Here is a tiny trained network, its code and every weight. The questions are about switching its units off for an input and a class, where a switched-off unit gives its printed mean instead of its output.

import numpy as np


def w(rows, s, z=0):
    codes = np.array(rows[::2]) - 128.0
    scale = np.full(codes.shape[1], s)
    scale[-1] = z or s
    return codes * scale


def f(y):
    return np.maximum(y, 0)


def log_softmax(a):
    a = a - a.max(-1, keepdims=True)
    return a - np.log(np.exp(a).sum(-1, keepdims=True))


def net(x, mask):
    res = np.array(x, float).reshape(1, 7) / 4 @ E
    y = f(res @ A[0][:, :-1].T + A[0][:, -1])
    res = res + np.where(mask, y, B[0][:, -1]) @ B[0][:, :-1]
    return log_softmax(res[-1] @ U[:, :-1].T + U[:, -1])


A, B = {}, {}
E = w([
[104,139,144,88,118,155,124,122,129,131],'x0',
[130,129,113,125,132,140,119,138,129,118],'x1',
[116,137,136,96,126,147,123,128,136,128],'x2',
[129,13,147,90,144,140,192,203,105,111],'x3',
[174,122,195,67,153,81,47,154,35,138],'x4',
[135,125,119,131,125,122,136,119,118,131],'x5',
[109,131,116,157,251,188,140,123,104,203],'x6',
],0.017)
A[0] = w([
[135,104,187,95,225,110,104,149,20,161,71],'neuron 0',
[146,103,132,110,21,75,107,114,178,79,252],'neuron 1',
[190,129,172,91,73,104,91,186,45,102,154],'neuron 2',
[133,205,108,142,32,94,104,70,193,73,255],'neuron 3',
[96,45,134,138,130,147,203,135,153,97,136],'neuron 4',
[90,120,127,147,176,191,181,78,161,154,147],'neuron 5',
[134,169,106,165,203,205,96,85,115,208,162],'neuron 6',
[95,113,108,119,229,155,194,174,87,191,115],'neuron 7',
[86,188,81,158,107,129,167,96,205,139,218],'neuron 8',
[103,156,102,153,115,149,226,131,208,122,247],'neuron 9',
[155,12,163,60,213,139,155,197,77,140,91],'neuron 10',
[173,191,121,111,155,85,2,74,109,149,157],'neuron 11',
[119,231,132,144,122,101,85,55,140,179,244],'neuron 12',
[150,28,147,96,62,138,175,169,135,62,171],'neuron 13',
[68,190,80,187,135,160,108,68,173,200,171],'neuron 14',
],0.0098,0.0078)
B[0] = w([
[161,98,129,180,149,222,38,83,88,118,215],'neuron 0',
[95,84,122,132,60,149,80,113,26,11,243],'neuron 1',
[177,106,199,86,126,86,98,142,49,99,236],'neuron 2',
[95,137,99,196,136,179,35,57,82,2,251],'neuron 3',
[44,60,94,31,73,111,168,149,175,131,194],'neuron 4',
[113,146,126,125,158,109,194,124,189,138,200],'neuron 5',
[190,187,139,225,166,111,168,166,161,195,224],'neuron 6',
[93,82,41,190,148,163,147,77,226,166,207],'neuron 7',
[144,109,131,206,151,141,169,52,167,45,221],'neuron 8',
[59,94,75,169,97,159,206,135,194,105,228],'neuron 9',
[154,46,166,123,138,201,104,34,158,118,230],'neuron 10',
[65,217,152,144,195,99,65,208,27,158,230],'neuron 11',
[140,206,168,141,157,144,105,131,95,130,236],'neuron 12',
[152,38,116,9,63,91,179,135,111,105,229],'neuron 13',
[185,173,162,196,142,100,159,93,202,95,226],'neuron 14',
],0.009,0.023)
U = w([
[137,114,103,170,126,199,56,22,136,68,252],'0',
[103,197,139,109,109,70,32,152,61,89,74],'1',
[182,220,127,166,152,93,189,117,189,113,232],'2',
[167,203,153,150,196,134,80,154,94,250,37],'3',
[77,107,72,71,39,88,183,152,136,69,48],'4',
[254,106,190,58,78,90,107,122,106,91,87],'5',
[83,94,59,114,129,129,173,120,208,216,52],'6',
],0.0095,0.002)

Each question gives the input, the list of numbers given to net, and the class t.
The units are the neurons (one row each of A and B). Each row of codes is followed by its name. A weight is (code - 128) times the scale printed after its matrix; where a second scale follows, it is the last column's (A, B and U).
mask holds one flag per neuron, in row order. A switched-off neuron (its flag False) gives its mean, the last column of its row in B, instead of its output. The means were averaged over made-up inputs and are rounded, as every weight is.
A unit's drop is (log p(t) with every unit on - log p(t) with that unit switched off) / (log p(t) with every unit on - log p(t) with every unit switched off).
The circuit of an input: a set's keep is (log p(t) with only the set's units on - log p(t) with every unit switched off) / (log p(t) with every unit on - log p(t) with every unit switched off). Starting from the 12 units with the biggest drops (on a tie, the unit counted first), units are removed one at a time, each time the one whose removal leaves the highest keep (on an exact tie, the one counted first), for as long as the keep stays at least 0.8.
units of the circuit, in order: the units of the circuit, biggest drop first
k most important neurons: the k neurons with the biggest drops, biggest first
drop when u is switched off: that unit's drop, to one decimal
input [6,-2,-6,-7,-5,4,1], class 2: units of the circuit, in order	neuron 14; neuron 6
input [5,2,-6,1,0,1,-5], class 4: units of the circuit, in order	neuron 0; neuron 10
input [-3,-3,-8,0,7,-1,-7], class 1: units of the circuit, in order	neuron 11
input [-6,7,-3,7,5,3,0], class 5: 3 most important neurons	neuron 3; neuron 13; neuron 2
input [-5,-8,6,1,0,6,-7], class 4: 2 most important neurons	neuron 13; neuron 0
input [8,8,1,0,-5,5,8], class 2: 2 most important neurons	neuron 14; neuron 6
input [0,2,1,0,2,7,3], class 3: 2 most important neurons	neuron 3; neuron 1
input [-2,6,6,7,1,3,-7], class 5: 2 most important neurons	neuron 2; neuron 9
input [5,0,-4,5,2,-4,-8], class 5: 2 most important neurons	neuron 2; neuron 9
input [-5,8,-2,-7,8,-3,1], class 3: drop when neuron 1 is switched off	0.2
input [3,-8,5,8,-8,-1,-6], class 4: drop when neuron 6 is switched off	0.0
input [-4,4,4,8,-1,-5,1], class 6: drop when neuron 7 is switched off	0.1
